The symbols move the points like this.
state | ^ ! ~
bade | gema musa ladu
fuve | sisi selu selu
sevi | kati bili gema
fato | dako bade bade
bete | tisi dane dane
zade | mira kelu feno
ritu | fuve nesa fuve
masi | vopi zeva zeva
mika | kape keza keza
turi | puza zumi zumi
zuze | suso nema nema
puza | ladu lopu nolu
feno | lelu lema lema
fopo | lofo zeru zeru
dipu | numu fupu fupu
nesa | selu diba diba
nebo | bega lopo lopo
kulu | keso fuve fuve
zeva | niku zumi ladu
tire | buri bili bili
lizu | vegi mika dipu
zeru | lizu fibo muno
tara | mibi sube sube
keso | voga sisi sisi
rafo | fibo pabu mibi
fibo | reba zago reba
bega | lizu numu saga
zese | kuvu lito lito
vuko | zize reda reda
vopi | vuko dito dodi
lito | fato zare zare
volu | nome lefe mibi
lopo | zoto dipu dipu
tisi | gafi tofe tofe
lopu | peti zade zade
bivi | pulo saga bivi
vose | bibe mata mata
kibi | lito silo zare
pabu | zago fero fero
zoto | tisi numu numu
koro | bivi gafi gafi
bibe | tara lefe lefe
zago | nenu pasu pasu
saga | mata nebo nebo
lubu | bega nenu nenu
muno | negu bibe bibe
ligu | volu lubu zine
mute | zumi pado pado
zepa | nesa kulu dema
didu | deda lofo lofo
lega | lelu masi masi
bili | domo nofo feno
dane | tofe lizu zize
reda | zoto nolu nolu
zumi | lopu dibi dibi
deda | kibi zepa mibi
reba | muno sibe vose
nolu | bili dipu masi
kati | zese kibi kibi
zize | kapu tire tire
sube | revu vegi vegi
nopi | lopo pulo pulo
kepu | miza musa sizo
poku | feno vefu feno
sisi | fegi pasu didu
voga | musa fegi dema
kelu | silo kulu kulu
tofe | mizi kapu dito
numu | keza lopo koro
kapu | mivo buri buri
nome | kipa ligu nesa
kolo | zine kipa kipa
miza | zare turi kibi
dako | kulu ritu pado
dema | diba zuze zuze
fegi | dako deda zepa
nofo | dane vuko lopo
ladu | puza reda feno
revu | vose saga zoto
niku | buri lega kati
musa | kelu musa dako
lefe | sibe lizu tofe
vago | dito suba suba
mata | lefe bega bega
pulo | dipu dito dito
dodi | reda lelu lelu
suso | zeru vose rafo
vefu | poku roda lega
fupu | koro tisi tisi
keza | nopi bivi bivi
buri | vopi domo domo
diba | fopo suso suso
zare | bade puza puza
silo | mute zeru keso
mira | mute lega silo
dito | fupu bete bete
nema | rafo zine zine
fero | pasu volu volu
dibi | puza musa musa
sibe | fero negu negu
pado | dibi voga voga
domo | dodi lega lega
lema | musa kuvu kuvu
negu | volu tara tara
roda | lema zese vuko
suba | bete nofo zoto
lelu | nolu vefu vefu
mibi | zeru revu revu
gema | niku kepu kepu
zine | kulu sibe sibe
pasu | kolo nome deda
kape | koro mizi nopi
vegi | saga tisi kape
kuvu | zeva fato fato
nenu | nema sibe kolo
selu | didu fopo fopo
mizi | numu bili mivo
lofo | puza ligu ligu
kipa | sibe keza nenu
mivo | nofo vopi vopi
peti | sizo mira mira
gafi | vago lefe mizi
sizo | turi mute mute

The rows follow the links: the fewer symbols apart two points are, the more alike their rows tend to be.

Rows of some points; one shown again gets a slightly different row:
selu: 244	-572	-180	124	7	74	178	60	769	-52	-446	259	511	556	-637	-320	28	-209	526	-387	192	-181	215	5	299	-194	79	-68	-232	-291	10	-408	-617	-304	404	-669	-175	-117	-196	-61	-209	754	1006	-501	-150	128	152	512	122	-290	-194	294	74	125	353	-258	23	225	-290
mivo: -2	525	270	710	-505	-230	-148	-600	-508	-90	297	-1	-165	-354	228	113	289	565	408	-18	428	223	228	327	-176	528	399	-82	313	22	-442	0	267	587	-518	519	-380	260	364	-656	46	-156	-333	527	122	-14	478	664	147	37	-230	-169	-216	158	235	-403	-299	-330	354
tara: 189	290	-11	-109	-109	387	34	386	54	-547	496	-244	446	492	-502	590	-198	-515	381	-229	-493	374	22	668	-108	90	-405	-13	-405	46	-35	481	-145	-168	143	-144	246	21	-191	-238	106	603	-522	-422	42	1032	127	-7	-243	-531	-80	143	747	171	61	164	267	-102	-591
vago: 335	301	36	820	75	40	-153	-384	-246	319	203	-392	-610	-6	407	-232	219	193	193	-149	171	326	-159	218	-84	1052	93	-289	-87	-93	-74	137	47	203	-191	-21	-153	226	884	-661	357	-181	-401	482	120	191	354	699	128	519	-193	-224	59	-93	515	-718	-100	37	-200
dako: 276	-434	-165	114	215	-141	26	73	696	368	-645	353	120	390	-301	-515	8	-337	187	-246	72	-145	132	-206	348	-589	395	58	-155	-408	339	-471	-507	-643	767	-733	68	-185	356	295	83	202	891	-203	97	125	-77	285	-308	-5	26	139	138	1	551	-226	112	167	-437
kulu: 217	-506	-291	241	146	106	132	173	654	299	-587	465	207	450	-417	-560	143	-60	260	-251	125	-59	102	-184	262	-204	163	76	-362	-399	240	-375	-638	-331	698	-809	76	-89	166	137	-134	279	1228	-416	-60	54	88	252	-56	-130	-12	136	2	95	362	-150	253	126	-278
lubu: -213	-187	-117	-207	267	351	121	669	-202	-103	-90	432	-232	120	-100	-73	101	217	-809	338	-15	-106	-529	-596	-96	510	-693	62	3	221	67	531	102	92	-28	326	318	-508	-79	323	-472	-211	414	-361	-138	-662	-158	-304	623	214	429	-129	-780	-217	-648	451	-43	-174	54
numu: -91	-359	10	-296	647	207	17	-322	-89	304	47	-786	-655	-155	599	-280	-155	-251	-373	-104	-259	-172	85	-81	-202	701	-244	-296	-337	175	81	-270	270	307	-546	-246	-152	442	-97	-162	276	-164	-673	312	-511	-333	41	-81	192	735	-447	81	73	-408	-263	-497	-109	730	369
kelu: 212	-264	-281	67	95	67	-63	178	560	461	-531	430	40	223	-47	-439	70	-122	272	-148	-194	66	261	-180	112	-390	210	112	-624	-413	511	-386	-588	-264	768	-866	227	125	352	502	118	-221	1054	-131	174	278	189	-173	-538	-126	95	41	196	106	287	115	589	8	-218
kapu: 22	560	194	766	-661	-248	-131	-554	-558	-143	361	51	10	-311	156	154	323	672	506	-8	455	189	187	358	-135	384	333	-98	439	-6	-446	115	199	433	-463	599	-438	264	345	-740	24	-61	-290	453	284	51	438	622	190	-76	-83	-150	-151	278	247	-261	-331	-440	283
ritu: 289	-655	-276	117	152	9	160	-37	711	187	-571	243	383	439	-541	-449	31	-163	424	-412	142	-199	185	-49	366	-263	171	8	-284	-353	29	-446	-657	-338	502	-750	-116	-33	-43	-5	-123	583	1122	-429	-160	36	123	475	41	-193	-174	185	25	70	488	-329	18	237	-311
nome: 223	-66	-233	176	304	314	108	668	-26	-91	-157	697	-164	438	-503	-180	223	240	-450	176	162	101	-515	-441	75	564	-530	213	-142	40	-18	534	-193	44	242	80	372	-630	122	287	-514	34	944	-563	-38	-365	-20	104	515	46	448	-126	-721	-113	-182	255	119	-247	-333
fibo: -258	-75	115	-61	-683	478	155	781	-29	-858	330	261	772	313	-468	482	-81	12	-98	176	-205	-11	-68	157	-101	4	-546	-233	385	67	-173	433	-2	-232	113	316	112	-203	-259	-77	-438	524	-73	-620	248	455	-86	-220	384	-702	349	233	92	281	-578	544	-195	-536	-133
diba: -418	-937	146	-145	-669	111	250	128	415	-491	-258	162	775	-20	-264	-142	0	-18	125	-103	55	-621	378	-267	147	-588	40	-396	645	-152	-125	-641	-100	-315	126	-117	-523	113	-423	-86	-257	523	334	-280	-13	-139	-95	77	409	-423	-220	476	2	41	-470	-40	-608	25	446
dodi: -69	449	-1	-212	164	-350	-174	-679	-349	60	77	-92	4	-436	-95	307	48	339	574	-42	123	194	343	432	-290	-195	272	569	-405	205	-485	-105	47	955	-674	410	-121	227	-887	63	-348	-130	231	265	-454	-416	374	-64	-134	-208	-277	-188	-280	195	-50	87	215	85	783
tisi: 276	276	125	621	183	101	-80	-360	-168	139	259	-520	-558	41	423	-147	135	-100	128	-227	-7	319	31	363	-171	1027	-38	-360	-204	36	-41	82	164	176	-241	-143	-88	308	645	-756	442	-34	-634	397	-48	359	354	592	51	519	-376	-85	342	-90	385	-761	-37	147	-149
dane: 246	428	193	908	-323	-1	-155	-405	-390	32	255	-127	-315	-124	304	0	256	246	313	-154	226	322	54	421	-96	928	248	-320	163	-40	-199	116	153	268	-340	188	-263	268	735	-855	366	10	-458	479	214	300	462	792	165	256	-200	-99	130	62	401	-604	-254	-209	-88
dipu: 38	-332	5	-185	621	136	105	-459	-13	299	10	-849	-739	-135	543	-268	-106	-121	-202	-156	-206	-151	57	-118	-226	799	-84	-234	-383	102	73	-177	177	272	-518	-206	-171	398	-14	-259	431	-266	-646	385	-545	-280	146	41	160	762	-419	-6	110	-400	-153	-583	-131	669	371
mika: -55	-595	-77	-548	780	172	79	-73	79	268	-109	-565	-711	-130	532	-374	-146	-232	-649	19	-284	-305	-125	-394	-129	589	-333	-189	-348	143	208	-157	180	230	-361	-228	64	113	-174	110	159	-330	-381	138	-586	-514	-81	-316	248	772	-269	79	-168	-458	-442	-272	-35	701	379
sizo: -257	66	0	215	-562	51	-312	327	-74	260	-47	232	-134	-352	710	-173	91	225	-125	326	-277	39	210	-226	-208	-374	123	-188	137	-312	580	-184	-28	-330	541	-332	111	407	916	284	342	-858	-27	391	729	301	22	-821	-570	6	368	0	273	114	-133	400	370	-398	117
dibi: -67	17	-75	89	-209	-139	-289	261	214	475	-186	294	-226	-271	634	-221	36	22	-143	186	-192	-15	214	-309	22	-681	292	-131	87	-418	745	-296	-94	-486	675	-574	223	183	855	530	337	-702	71	366	648	212	-216	-700	-690	74	315	10	238	140	153	287	411	-253	-57

Each walk starts at a row. The symbols on each line, taken left to right, move it on to the next point.
Answer with the point's row; about right is enough.
new walk
247	214	93	707	224	41	-126	-407	-192	314	132	-350	-634	-52	468	-270	222	180	49	-170	162	223	-24	159	-69	1071	88	-269	-121	6	-80	70	163	316	-330	4	-166	212	789	-654	413	-268	-409	530	-11	50	371	690	240	665	-237	-180	-4	-220	345	-771	-155	54	31
~ ! ! ~ ! ! ! ^	129	280	274	517	93	-13	-162	-558	-221	121	220	-440	-604	-243	531	-162	158	128	76	-192	158	230	80	309	-218	951	108	-254	-60	165	-207	-38	242	532	-630	183	-240	290	412	-686	348	-187	-684	601	-79	-7	412	579	137	566	-413	-134	51	-200	163	-649	-191	113	237
! ^ ^ ^ ~ ! ~ ^	53	-275	-69	-60	618	221	8	-280	-53	404	0	-702	-825	-110	590	-362	-119	-170	-301	-92	-189	-103	-100	-129	-163	940	-254	-321	-410	105	118	-104	149	207	-384	-264	-35	311	246	-267	425	-285	-574	407	-445	-221	73	67	176	856	-369	-47	26	-374	-66	-614	-92	622	135
new walk
245	-601	-208	242	-38	102	116	193	778	175	-599	456	267	392	-387	-513	140	-101	241	-260	176	-282	78	-278	266	-276	161	-53	-60	-445	191	-433	-551	-536	717	-709	-45	-211	289	107	-68	377	1161	-382	104	51	35	402	-7	-50	16	150	-20	60	387	-200	23	57	-381
^ ~ ! ! ! ! ~ ^ ^	-28	-737	-2	4	-370	159	208	155	712	-384	-367	231	725	460	-668	-148	-26	-286	421	-379	104	-238	331	126	193	-410	76	-189	61	-210	-80	-467	-433	-328	397	-500	-267	-38	-446	-128	-254	858	734	-588	-117	227	89	375	159	-539	-292	441	218	154	16	-154	-244	149	-128
~ ! ~ ! ^ ~ ~	66	-17	122	-116	-273	344	136	536	222	-751	429	-75	686	485	-564	435	-195	-502	296	-214	-336	184	62	507	-30	-44	-494	-205	-76	53	-33	296	-144	-313	162	-117	119	-71	-310	-184	-108	783	-284	-542	16	933	13	-59	53	-635	-39	275	597	168	-195	246	134	-142	-457
new walk
127	258	-78	106	25	485	51	927	-296	-473	278	559	53	346	-436	239	168	107	-440	247	-87	253	-493	-161	-168	590	-795	54	-130	178	-63	834	-102	38	51	376	459	-510	149	135	-415	107	255	-578	136	58	-122	-153	419	-209	472	-100	-404	-12	-400	602	177	-497	-361
! ! ^ ! ~ ~ ~ ~	243	151	95	514	305	206	-41	-223	-156	218	169	-597	-739	61	505	-244	54	-102	-33	-155	-81	260	-150	261	-144	1177	-93	-331	-298	34	-1	122	121	188	-305	-124	12	240	572	-663	478	-98	-632	410	-155	278	312	549	127	617	-259	-146	192	-264	306	-736	-34	283	-208
! ~ ~ ! ! ~ ~ ! !	104	431	284	683	-263	-128	-81	-708	-397	40	230	-256	-315	-307	368	-1	236	410	402	-92	289	226	153	378	-168	752	328	-132	178	84	-365	45	211	555	-543	395	-290	185	385	-747	230	-189	-476	603	11	45	503	686	176	193	-344	-178	-7	-10	350	-578	-309	-153	277
new walk
-198	51	156	-104	-639	403	80	647	-52	-844	453	39	748	300	-416	641	-86	-276	99	-2	-379	149	-64	398	-162	-9	-469	-167	175	101	-98	442	51	-245	37	169	56	-98	-282	-155	-227	493	-353	-577	137	734	-13	-217	138	-705	90	292	375	184	-497	459	-40	-345	-280
~ ^ ^ ! ~ ^ ! ^ ~ ~	-254	-663	84	-771	455	224	152	-143	133	-30	101	-820	-244	-141	358	-31	-398	-479	-286	-91	-496	-415	201	-46	-154	134	-317	-318	-240	143	98	-358	209	124	-379	-295	-157	446	-586	19	240	58	-773	84	-572	-76	-154	-395	89	308	-445	254	327	-367	-541	-186	-184	701	419
~ ! ! ~ ! ! ! ^	-75	602	181	516	-333	-296	-197	-778	-571	13	286	-37	-139	-489	153	213	249	628	516	-69	430	252	312	359	-216	303	388	74	115	87	-518	-19	268	830	-638	533	-415	303	3	-463	-84	-189	-168	531	47	-213	516	516	19	-23	-169	-229	-253	232	197	-247	-133	-262	510
new walk
6	-392	-94	-274	619	154	53	-264	-95	399	-52	-875	-790	-47	588	-329	-157	-231	-367	-45	-276	-151	-82	-138	-196	782	-284	-220	-392	124	117	-129	141	238	-357	-283	-72	388	21	-194	349	-205	-689	297	-455	-324	35	-107	214	818	-340	-7	86	-404	-148	-561	-68	711	164
! ^ ! ~ !	242	-27	32	282	393	161	-39	-435	-139	333	73	-713	-751	-42	546	-294	66	24	-8	-134	-131	130	-50	51	-138	1046	-69	-243	-343	47	54	-27	147	218	-330	-186	-96	348	543	-519	431	-193	-612	436	-191	-65	250	390	191	756	-325	-137	123	-238	314	-779	-116	460	-13
! ~ ^ ! ^ ~	-224	531	-51	-285	-12	-371	-128	-645	-389	31	74	43	118	-537	9	420	-19	341	521	103	121	217	429	321	-335	-436	310	582	-358	133	-355	-102	39	873	-612	337	-49	258	-855	229	-342	-346	269	289	-320	-390	359	-368	-314	-351	-85	-183	-271	205	-200	292	315	-40	866
new walk
-179	-448	112	-102	-646	330	174	349	385	-753	167	14	932	362	-518	246	-92	-325	323	-197	-242	-159	337	353	-15	-375	-255	-309	220	-149	-32	-225	-180	-357	234	-333	-234	152	-365	-270	-157	776	-65	-533	107	653	30	-112	133	-720	-216	529	583	211	-334	155	-166	-75	-130
~ ^ ~ ^ ~ ~	41	-54	95	-13	359	204	60	-497	-96	174	155	-902	-589	-85	521	-138	-121	-243	23	-179	-210	127	119	277	-197	849	-30	-246	-389	179	-44	-153	210	416	-511	-189	-176	469	-9	-534	390	-129	-875	329	-442	67	300	241	98	589	-582	-25	368	-309	5	-767	-144	616	150
~ ! ^ ^ ~ ! !	-119	617	215	609	-608	-378	-168	-581	-629	-199	283	18	123	-497	170	272	277	551	498	50	470	198	243	351	-160	120	506	46	514	56	-492	23	280	555	-481	662	-420	208	60	-530	-129	-163	-125	447	209	-90	377	375	147	-240	-87	-145	-252	265	186	-164	-303	-395	441
new walk
-112	311	217	93	-495	-451	-123	-134	-258	138	126	-10	26	-359	364	157	-27	100	-317	277	279	-175	-274	-167	367	-787	551	-74	1111	19	127	56	436	-641	186	641	-90	-205	549	40	384	-323	-789	385	622	59	-530	44	-212	74	305	-171	143	-34	349	135	-453	-394	-260
^ ^ ! ~ ! ! ~ ^ ~	-116	490	-13	-318	310	-480	-171	-785	-375	263	70	-285	-189	-527	107	221	-22	259	440	20	162	105	312	304	-205	-153	389	514	-418	294	-446	-109	167	892	-727	377	-100	262	-855	152	-165	-277	-12	371	-543	-464	242	-184	-283	42	-260	-262	-249	28	37	2	168	243	728
^ ~ ^ ! ~ ! ^ ^ !	66	571	75	-138	292	-481	-88	-936	-441	186	113	-259	-188	-486	41	320	9	274	480	-52	150	239	288	389	-224	-56	408	507	-319	171	-465	-34	187	883	-800	462	-139	253	-735	-36	-122	-169	-48	468	-409	-361	356	166	-166	27	-320	-328	-226	115	160	-70	99	150	667
new walk
104	391	231	-22	-113	-539	19	-297	-173	93	155	-81	31	-205	-23	305	-133	-77	-246	10	369	-175	-433	-116	536	-766	495	-2	1030	144	-68	167	458	-614	48	754	-13	-491	220	97	317	188	-793	215	328	17	-614	442	-116	11	139	-174	110	-34	581	-4	-506	-229	-500
^ ^ ^ ! ~ ~	118	-107	-114	-53	30	-384	-163	40	366	631	-383	212	-116	-103	207	-345	-77	-182	-148	84	11	-200	14	-366	306	-1049	389	-16	152	-325	602	-432	-198	-753	755	-573	153	27	593	518	378	-296	214	99	463	109	-424	-352	-659	121	238	20	292	38	475	140	336	-37	-359
^ ~ ~ ^ ~ ^ ^ !	-3	-116	-168	225	-447	63	-176	392	374	270	-319	330	259	64	146	-330	52	-20	201	57	-198	109	307	-101	9	-513	140	-70	-173	-512	602	-361	-444	-481	867	-780	152	319	674	295	218	-326	581	24	575	461	79	-527	-593	-195	268	145	374	259	161	216	552	-211	-269
new walk
-18	-140	120	-411	-122	330	109	147	248	-610	421	-582	455	231	-255	466	-354	-626	262	-249	-565	36	254	576	-109	-30	-385	-301	-243	51	-27	28	-11	-159	-79	-237	-46	281	-524	-240	103	615	-771	-296	-235	909	15	-173	-102	-383	-335	324	826	80	-268	69	82	247	-185
^ ~ ^ ! ~ ! ^ ^ !	-282	-602	36	-773	259	286	152	-11	199	-227	106	-854	-45	-15	256	113	-448	-561	-286	-116	-630	-313	186	91	-147	42	-338	-276	-250	117	82	-294	136	29	-333	-263	-164	432	-637	-39	203	216	-854	-32	-500	161	-98	-467	72	229	-434	287	514	-242	-525	-142	-91	726	280
^ ^ ^ ! ~ ~	190	153	12	-145	-29	276	-19	113	119	-416	480	-546	266	380	-283	450	-322	-630	332	-245	-517	323	131	785	-60	118	-290	-164	-447	99	48	277	-75	-85	10	-328	100	153	-353	-350	247	557	-701	-292	-122	983	44	-63	-274	-418	-259	220	855	96	44	40	275	161	-488
new walk
-300	-304	175	-422	-518	358	129	309	169	-738	415	-405	712	165	-242	460	-327	-397	205	-120	-443	-134	316	442	-165	-295	-369	-309	175	27	-40	-81	81	-247	-112	-73	-100	299	-587	-149	-51	606	-681	-306	-52	666	-43	-323	57	-553	-170	437	688	133	-490	248	-150	116	50
! ^ ^ ^ ^ ^ ~ ^ ^ !	391	416	-150	251	160	444	39	782	-95	-356	265	507	67	567	-647	246	127	13	-162	119	-65	413	-480	95	5	642	-679	146	-434	125	-21	825	-169	-8	249	146	483	-529	169	-8	-334	259	353	-602	126	349	-9	103	261	-227	455	-155	-177	110	-22	379	342	-457	-656
! ~ ! ^ ! ^ ^ ~ ~	-53	618	134	353	-357	-404	-158	-813	-567	-85	241	-87	-31	-485	153	363	206	561	538	28	401	209	226	378	-157	137	532	205	287	95	-531	34	291	657	-609	770	-369	219	-104	-432	-17	-150	-240	561	50	-212	329	478	11	-86	-109	-285	-216	221	228	-196	-268	-291	501
